Here is a tiny trained network, its code and every weight. The questions are about switching its units off for an input and a class, where a switched-off unit gives its printed mean instead of its output.

import numpy as np


def w(rows, s, z=0):
    codes = np.array(rows[::2]) - 128.0
    scale = np.full(codes.shape[1], s)
    scale[-1] = z or s
    return codes * scale


def f(y):
    return y / 2 * (1 + np.tanh(0.7978845608 * (y + 0.044715 * y**3)))


def log_softmax(a):
    a = a - a.max(-1, keepdims=True)
    return a - np.log(np.exp(a).sum(-1, keepdims=True))


def net(x, mask):
    res = np.array(x, float).reshape(1, 6) / 4 @ E
    y = f(res @ A[0][:, :-1].T + A[0][:, -1])
    res = res + np.where(mask, y, B[0][:, -1]) @ B[0][:, :-1]
    return log_softmax(res[-1] @ U[:, :-1].T + U[:, -1])


A, B = {}, {}
E = w([
[132,105,144,156,157,150,133,111,139,140,119,149],'x0',
[128,116,131,136,119,154,106,148,118,154,101,117],'x1',
[116,114,122,127,74,102,120,172,86,100,108,117],'x2',
[109,125,89,145,99,173,57,88,22,156,205,157],'x3',
[167,170,121,173,6,127,98,174,210,189,137,217],'x4',
[163,159,217,83,73,197,151,101,72,64,122,149],'x5',
],0.014)
A[0] = w([
[88,131,121,145,133,166,106,151,88,136,188,138,60],'neuron 1',
[143,178,217,59,122,179,149,113,77,126,85,153,112],'neuron 2',
[115,87,153,71,200,123,159,136,84,126,112,83,170],'neuron 3',
[66,102,19,164,160,92,116,131,146,143,111,123,103],'neuron 4',
[223,186,130,188,66,101,111,165,179,168,164,230,185],'neuron 5',
[100,101,115,82,165,118,136,93,94,114,106,107,150],'neuron 6',
[124,112,106,103,149,93,155,142,173,153,48,115,70],'neuron 7',
[123,160,138,99,99,188,147,119,124,95,120,169,155],'neuron 8',
[102,130,57,134,99,181,124,92,90,117,168,158,52],'neuron 9',
[167,137,146,106,156,99,90,133,75,168,151,116,96],'neuron 10',
[162,181,165,111,106,185,173,123,102,77,113,161,85],'neuron 11',
[161,119,159,127,78,181,130,72,95,84,97,135,146],'neuron 12',
[100,62,129,80,203,140,120,109,74,100,147,65,162],'neuron 13',
[157,142,167,150,62,153,97,187,179,147,133,133,124],'neuron 14',
[151,148,188,80,141,117,183,186,222,89,17,101,4],'neuron 15',
[136,90,12,171,158,71,104,142,142,150,121,145,128],'neuron 16',
[142,106,163,151,101,155,126,159,124,93,146,119,117],'neuron 17',
[113,132,132,151,127,132,89,132,79,153,205,133,77],'neuron 18',
[106,129,87,146,118,150,80,91,78,130,161,166,59],'neuron 19',
],0.011,0.003)
B[0] = w([
[155,136,164,160,107,83,142,59,109,135,85,116,169],'neuron 1',
[47,167,155,153,156,133,200,176,147,148,184,132,201],'neuron 2',
[114,66,59,79,68,125,36,160,207,95,122,178,222],'neuron 3',
[91,199,78,189,177,201,174,172,127,151,136,40,202],'neuron 4',
[117,75,100,60,2,213,71,157,214,42,143,181,251],'neuron 5',
[106,101,123,113,72,117,74,169,154,101,142,143,196],'neuron 6',
[178,153,146,224,131,108,119,124,115,123,96,100,174],'neuron 7',
[93,163,82,97,164,201,155,174,102,137,190,92,170],'neuron 8',
[175,122,166,141,115,80,144,53,101,152,99,166,177],'neuron 9',
[179,113,95,161,151,108,119,124,159,93,96,142,152],'neuron 10',
[102,202,120,117,188,166,158,129,102,209,175,36,187],'neuron 11',
[94,179,129,150,173,197,162,143,80,144,106,143,185],'neuron 12',
[107,67,78,80,101,129,76,152,197,71,144,155,246],'neuron 13',
[125,113,147,112,111,140,98,137,172,108,135,137,198],'neuron 14',
[218,151,191,225,121,35,151,38,103,95,109,160,224],'neuron 15',
[61,174,70,136,216,186,211,176,117,179,183,70,204],'neuron 16',
[142,127,111,123,157,135,132,185,131,141,110,128,148],'neuron 17',
[200,128,163,176,139,80,157,52,101,108,74,111,178],'neuron 18',
[217,146,180,199,136,55,137,51,105,136,125,176,185],'neuron 19',
],0.0091,0.023)
U = w([
[73,2,105,58,48,173,33,152,188,116,158,181,238],'0',
[6,203,117,153,164,197,190,164,110,212,184,44,146],'1',
[224,113,179,207,100,34,133,20,111,160,113,148,11],'2',
],0.0099,0.0011)

Each question gives the input, the list of numbers given to net, and the class t.
The units are the neurons (one row each of A and B). Each row of codes is followed by its name. A weight is (code - 128) times the scale printed after its matrix; where a second scale follows, it is the last column's (A, B and U).
mask holds one flag per neuron, in row order. A switched-off neuron (its flag False) gives its mean, the last column of its row in B, instead of its output. The means were averaged over made-up inputs and are rounded, as every weight is.
A unit's drop is (log p(t) with every unit on - log p(t) with that unit switched off) / (log p(t) with every unit on - log p(t) with every unit switched off).
The circuit of an input: a set's keep is (log p(t) with only the set's units on - log p(t) with every unit switched off) / (log p(t) with every unit on - log p(t) with every unit switched off). Starting from the 12 units with the biggest drops (on a tie, the unit counted first), units are removed one at a time, each time the one whose removal leaves the highest keep (on an exact tie, the one counted first), for as long as the keep stays at least 0.8.
units of the circuit, in order: the units of the circuit, biggest drop first
unit that matters most: the unit with the biggest drop
k most important neurons: the k neurons with the biggest drops, biggest first
drop of u: that unit's drop, to one decimal
input [0,-3,4,8,7,8], class 1: units of the circuit, in order	[neuron 11]
input [6,5,-2,8,7,3], class 2: 3 most important neurons	[neuron 19; neuron 18; neuron 9]
input [-5,6,-1,5,-4,2], class 2: 3 most important neurons	[neuron 5; neuron 19; neuron 18]
input [5,-8,-3,3,-2,-3], class 1: 2 most important neurons	[neuron 5; neuron 15]
input [-2,7,1,8,-7,-7], class 2: 4 most important neurons	[neuron 19; neuron 5; neuron 18; neuron 1]
input [6,-7,-3,5,-7,8], class 1: 3 most important neurons	[neuron 11; neuron 2; neuron 5]
input [7,0,5,-7,2,-8], class 1: 2 most important neurons	[neuron 16; neuron 4]
input [7,5,-7,5,-2,-6], class 1: 2 most important neurons	[neuron 16; neuron 4]
input [-8,6,-7,-8,-6,-2], class 2: 2 most important neurons	[neuron 15; neuron 5]
input [2,-4,-4,1,-3,-4], class 1: 2 most important neurons	[neuron 5; neuron 4]
input [2,-6,0,8,6,8], class 1: 2 most important neurons	[neuron 8; neuron 11]
input [6,-3,6,8,0,6], class 2: 2 most important neurons	[neuron 19; neuron 9]
input [-6,-8,2,-2,-2,-3], class 1: drop of neuron 5	2.0
input [-6,7,-6,-8,4,1], class 2: unit that matters most	neuron 15
input [-2,-1,3,8,7,5], class 2: drop of neuron 6	0.1
input [-2,2,8,-2,-4,-7], class 1: drop of neuron 12	0.0
